Below are the code and all the weights of a small trained network. Each question names an input and a target symbol and asks about switching units off, where a switched-off unit gives its printed mean instead of its output.

import numpy as np


def w(rows, s, z=0):
    codes = np.array(rows[::2]) - 128.0
    scale = np.full(codes.shape[1], s)
    scale[-1] = z or s
    return codes * scale


def f(y):
    return np.maximum(y, 0)


def softmax(a):
    e = np.exp(a - a.max(-1, keepdims=True))
    return e / e.sum(-1, keepdims=True)


def log_softmax(a):
    a = a - a.max(-1, keepdims=True)
    return a - np.log(np.exp(a).sum(-1, keepdims=True))


def net(x, mask):
    ids = ['αβδεθξτ'.index(c) for c in x.split()]
    T = len(ids)
    res = E[ids] + P[:T]
    u = 0
    for l in range(2):
        r = res
        for j in range(2):
            rows = slice(2 * j, 2 * j + 2)
            q, k, v = (r @ M[l][rows].T for M in (Q, K, V))
            z = softmax(np.where(np.tri(T) > 0, q @ k.T / 2**0.5, -1e9)) @ v
            o = O[l][rows]
            res = res + np.where(mask[u + j], z, o[:, -1]) @ o[:, :-1]
        u += 2
        y = f(res @ A[l][:, :-1].T + A[l][:, -1])
        res = res + np.where(mask[u : u + 4], y, B[l][:, -1]) @ B[l][:, :-1]
        u += 4
    return log_softmax(res[-1] @ U[:, :-1].T + U[:, -1])


Q, K, V, O, A, B = {}, {}, {}, {}, {}, {}
E = w([
[71,48,102,186],'α',
[160,107,142,157],'β',
[100,142,145,249],'δ',
[136,64,117,120],'ε',
[85,126,143,180],'θ',
[190,147,188,175],'ξ',
[156,97,147,151],'τ',
],0.011)
P = w([
[171,139,101,25],'0',
[113,108,103,235],'1',
[212,52,98,185],'2',
[250,133,105,170],'3',
[120,253,119,69],'4',
[77,214,23,102],'5',
],0.0051)
Q[0] = w([
[86,188,184,2],'L0H0',
[161,135,220,179],'L0H0',
[101,170,236,191],'L0H1',
[71,95,183,199],'L0H1',
],0.0077)
K[0] = w([
[125,155,113,253],'L0H0',
[73,3,90,81],'L0H0',
[89,33,27,1],'L0H1',
[240,89,90,13],'L0H1',
],0.0079)
V[0] = w([
[112,78,72,109],'L0H0',
[255,196,223,103],'L0H0',
[217,71,65,79],'L0H1',
[85,42,120,45],'L0H1',
],0.0096)
O[0] = w([
[174,31,107,109,205],'L0H0',
[81,255,194,42,5],'L0H0',
[106,39,251,14,229],'L0H1',
[119,6,121,60,135],'L0H1',
],0.0069,0.0022)
A[0] = w([
[162,57,56,172,121],'L0N0',
[31,93,101,170,251],'L0N1',
[118,82,174,202,217],'L0N2',
[2,186,154,152,160],'L0N3',
],0.0082,0.0021)
B[0] = w([
[182,130,227,197,254],'L0N0',
[226,253,182,87,213],'L0N1',
[236,139,150,71,226],'L0N2',
[253,134,65,158,168],'L0N3',
],0.0065,0.0078)
Q[1] = w([
[91,81,106,134],'L1H0',
[112,162,106,84],'L1H0',
[174,109,169,133],'L1H1',
[2,117,104,128],'L1H1',
],0.0099)
K[1] = w([
[91,57,157,172],'L1H0',
[188,167,170,140],'L1H0',
[148,135,180,99],'L1H1',
[89,101,120,254],'L1H1',
],0.0094)
V[1] = w([
[190,239,78,245],'L1H0',
[210,3,138,127],'L1H0',
[205,175,184,145],'L1H1',
[186,26,43,229],'L1H1',
],0.0069)
O[1] = w([
[41,2,158,105,156],'L1H0',
[177,187,95,247,250],'L1H0',
[158,52,141,106,233],'L1H1',
[45,149,55,243,159],'L1H1',
],0.0079,0.011)
A[1] = w([
[241,136,160,209,170],'L1N0',
[114,2,149,8,105],'L1N1',
[38,198,50,25,2],'L1N2',
[103,85,209,197,224],'L1N3',
],0.007,0.0051)
B[1] = w([
[94,118,93,86,254],'L1N0',
[112,218,163,236,173],'L1N1',
[75,178,44,254,128],'L1N2',
[101,76,81,93,186],'L1N3',
],0.0094,0.024)
U = w([
[142,105,115,229,94],'α',
[199,79,174,36,214],'β',
[2,28,209,131,4],'δ',
[177,254,87,142,108],'ε',
[122,39,182,81,205],'θ',
[161,125,241,213,120],'ξ',
[175,100,137,4,192],'τ',
],0.0056,0.0038)

Each question gives the input, a string of symbols that net reads in full, and the target symbol t.
The units are the heads (2 rows each of Q, K, V and O) and the neurons (one row each of A and B). Each row of codes is followed by its name. A weight is (code - 128) times the scale printed after its matrix; where a second scale follows, it is the last column's (O, A, B and U).
mask holds one flag per unit, layer by layer, with each layer's heads first. A switched-off unit (its flag False) gives its mean, the last column of its rows in O or B, instead of its output. The means were averaged over made-up inputs and are rounded, as every weight is.
A unit's drop is (log p(t) with every unit on - log p(t) with that unit switched off) / (log p(t) with every unit on - log p(t) with every unit switched off).
The circuit of an input: a set's keep is (log p(t) with only the set's units on - log p(t) with every unit switched off) / (log p(t) with every unit on - log p(t) with every unit switched off). Starting from all 12 units, units are removed one at a time, each time the one whose removal leaves the highest keep (on an exact tie, the one counted first), for as long as the keep stays at least 0.8.
units of the circuit, in order: the units of the circuit, biggest drop first
top k neurons: the k neurons with the biggest drops, biggest first
k most important neurons of layer l: the k neurons of layer l with the biggest drops, biggest first
heads that matter: for each layer, one digit per head in row order, 1 if its drop is at least 0.15 and else 0, layers parted by /
input α ε α β, target α: heads that matter -> 10 / 11
input ξ α β, target ξ: units of the circuit, in order -> [L1N1; L0H0; L1H0; L1H1]
input ξ ξ θ, target ξ: units of the circuit, in order -> [L1N1; L1H0; L0H0; L1H1]
input α α δ ε, target α: units of the circuit, in order -> [L0H0; L1H1]
input δ β α θ, target δ: heads that matter -> 01 / 10
input δ β τ, target δ: units of the circuit, in order -> [L1H0; L0H1]
input α α δ ε ε, target α: units of the circuit, in order -> [L0H0; L1H1; L1H0; L0N2]
input ξ α α ε, target ξ: units of the circuit, in order -> [L1N1; L0H0; L1H1; L1H0]
input α α ξ α ξ, target α: 2 most important neurons of layer 0 -> [L0N1; L0N2]
input α α ξ τ, target α: units of the circuit, in order -> [L0H0; L1H1; L0N1]
input ε ε θ δ, target ε: heads that matter -> 01 / 11
input β α θ, target β: heads that matter -> 10 / 01
input ξ β ε τ, target ξ: top 3 neurons -> [L1N1; L1N0; L1N3]
input δ α α ξ, target δ: top 2 neurons -> [L0N0; L1N3]
input β α ε θ, target β: units of the circuit, in order -> [L0H0; L1H1]
input β α ξ, target β: heads that matter -> 10 / 01
input ξ ξ α ξ θ, target ξ: heads that matter -> 11 / 11
input θ α δ, target θ: top 2 neurons -> [L1N1; L1N3]
input β α α α α, target β: units of the circuit, in order -> [L0H0; L1N1; L1H1]
input ε τ ε α α α, target ε: units of the circuit, in order -> [L1H0; L0H1; L0N1]
input ξ ξ θ τ, target ξ: units of the circuit, in order -> [L1N1; L1H0; L0H0; L1H1]
input δ ξ δ α ξ α, target δ: units of the circuit, in order -> [L1H0; L0H1]
input τ α α, target τ: 2 most important neurons of layer 1 -> [L1N1; L1N0]
